|  81 | 123 | 147 |  18 |  82 | result: 82
|  91 |  48 |  85 | 147 | 128 | 166 | result: 166
| 123 |  98 |  99 | 161 |  89 | 171 | result: 171
| 100 |  88 | 185 |  64 | result: 64
|  15 | 130 | 107 | 116 |  83 |  40 | result: 40
| 118 |  81 |  98 |  25 | 148 |  39 | 122 | result: 122
---
[[114, 91, 103, 86, 97, 125, 78, 99, 80],
 [111, 94, 92, 118, 100, 113, 73, 72, 102],
 [91, 136, 79, 87, 99, 106, 83, 139, 92],
 [65, 97, 86, 58, 79, 85, 108, 90, 87],
 [64, 123, 81, 90, 80, 86, 115, 108, 82],
 [77, 104, 94, 116, 89, 58, 103, 69, 109],
 [57, 110, 89, 37, 80, 71, 78, 89, 83],
 [89, 86, 90, 39, 80, 101, 72, 94, 87],
 [51, 103, 74, 77, 87, 60, 114, 85, 113],
 [79, 82, 91, 73, 80, 94, 107, 86, 82]] >> 114

[[84, 108, 93, 76, 84, 117, 71, 69, 78],
 [106, 128, 77, 90, 53, 60, 58, 81, 108],
 [90, 96, 104, 85, 98, 111, 92, 88, 89],
 [106, 91, 101, 93, 97, 104, 105, 104, 110],
 [106, 54, 69, 77, 58, 77, 99, 73, 69],
 [69, 78, 48, 56, 36, 71, 41, 58, 67],
 [103, 121, 93, 107, 78, 71, 81, 89, 104]] >> 84

[[108, 103, 89, 105, 107, 107, 119, 109, 110, 108],
 [91, 28, 108, 102, 102, 119, 85, 75, 110, 89],
 [103, 77, 80, 117, 108, 106, 99, 102, 84, 116],
 [101, 89, 101, 97, 106, 106, 88, 100, 84, 101],
 [100, 104, 106, 94, 98, 102, 92, 105, 99, 92],
 [113, 92, 86, 103, 113, 109, 115, 99, 96, 106],
 [107, 83, 98, 98, 98, 123, 111, 97, 119, 95],
 [104, 87, 98, 97, 115, 95, 108, 86, 98, 106],
 [101, 99, 93, 95, 105, 98, 105, 98, 92, 95]] >> 108

[[111, 29, 59, 127, 104, 81, 93, 87, 98, 82],
 [95, 60, 140, 150, 162, 71, 46, 100, 72, 54],
 [108, 89, 82, 60, 74, 62, 61, 123, 160, 110],
 [106, 81, 121, 43, 125, 94, 61, 151, 180, 171],
 [143, 87, 66, 68, 158, 168, 177, 102, 152, 48],
 [138, 37, 141, 83, 131, 108, 80, 145, 144, 164],
 [90, 65, 103, 144, 53, 79, 127, 86, 106, 154],
 [108, 63, 65, 72, 96, 65, 73, 120, 141, 148],
 [73, 83, 135, 122, 40, 76, 91, 68, 104, 99],
 [124, 103, 91, 91, 102, 122, 101, 133, 157, 116],
 [136, 77, 116, 112, 118, 110, 137, 96, 103, 43],
 [79, 65, 96, 57, 92, 88, 87, 118, 160, 120]] >> 111

[[38, 42, 127, 110, 59, 137],
 [41, 55, 84, 80, 130, 130],
 [106, 42, 84, 50, 82, 28],
 [104, 46, 161, 173, 57, 135],
 [66, 75, 146, 143, 75, 94],
 [95, 96, 85, 85, 91, 83],
 [113, 104, 66, 75, 102, 86],
 [77, 50, 106, 77, 67, 94],
 [125, 109, 60, 69, 107, 90],
 [54, 78, 136, 151, 57, 126],
 [65, 108, 52, 40, 127, 91]] >> 38

[[97, 95, 86, 107, 112, 117, 138, 104, 109, 68],
 [100, 91, 102, 124, 88, 116, 95, 93, 101, 93],
 [96, 98, 94, 106, 118, 133, 138, 114, 105, 76],
 [94, 85, 89, 118, 102, 54, 77, 94, 103, 75],
 [123, 83, 135, 144, 130, 130, 64, 113, 79, 94],
 [102, 80, 75, 128, 31, 96, 115, 91, 88, 119],
 [113, 89, 109, 89, 102, 99, 87, 125, 136, 124],
 [101, 98, 96, 104, 99, 98, 94, 108, 111, 103],
 [113, 107, 106, 80, 99, 89, 100, 94, 108, 117],
 [96, 101, 92, 113, 115, 115, 136, 100, 109, 72],
 [117, 103, 112, 73, 102, 75, 104, 93, 107, 130]] >> 97

[[54, 44, 91, 111, 61, 89, 93, 41, 18, 116, 82, 105, 117, 106, 55, 114],
 [74, 94, 74, 92, 89, 96, 78, 71, 68, 86, 72, 114, 96, 81, 87, 76],
 [61, 68, 109, 54, 113, 68, 68, 113, 79, 63, 77, 105, 97, 68, 77, 71],
 [49, 28, 123, 136, 82, 89, 142, 51, 25, 144, 126, 134, 151, 130, 34, 145],
 [51, 75, 106, 50, 55, 58, 67, 118, 46, 128, 86, 61, 59, 78, 64, 120],
 [72, 76, 116, 68, 126, 70, 88, 122, 98, 73, 93, 116, 105, 77, 79, 79],
 [60, 44, 98, 111, 61, 97, 94, 42, 24, 109, 88, 97, 117, 108, 62, 117],
 [133, 110, 87, 100, 59, 122, 55, 73, 86, 84, 60, 54, 67, 96, 142, 98],
 [65, 63, 123, 59, 126, 70, 76, 116, 87, 54, 82, 116, 107, 71, 79, 72],
 [142, 130, 75, 134, 57, 131, 92, 65, 98, 123, 88, 68, 78, 119, 136, 118],
 [68, 126, 54, 77, 95, 76, 78, 96, 86, 99, 67, 121, 73, 66, 80, 66],
 [104, 99, 76, 113, 63, 104, 93, 68, 79, 111, 86, 75, 85, 103, 99, 106]] >> 54

[[107, 102, 84, 105, 119, 111, 84, 120],
 [79, 111, 90, 101, 97, 109, 94, 85],
 [105, 108, 96, 100, 125, 74, 107, 79],
 [105, 144, 125, 81, 77, 95, 91, 102],
 [76, 91, 91, 104, 120, 63, 116, 76],
 [101, 117, 93, 81, 105, 103, 100, 113],
 [96, 164, 88, 119, 97, 98, 127, 118],
 [93, 116, 93, 96, 97, 108, 98, 92]] >> 107
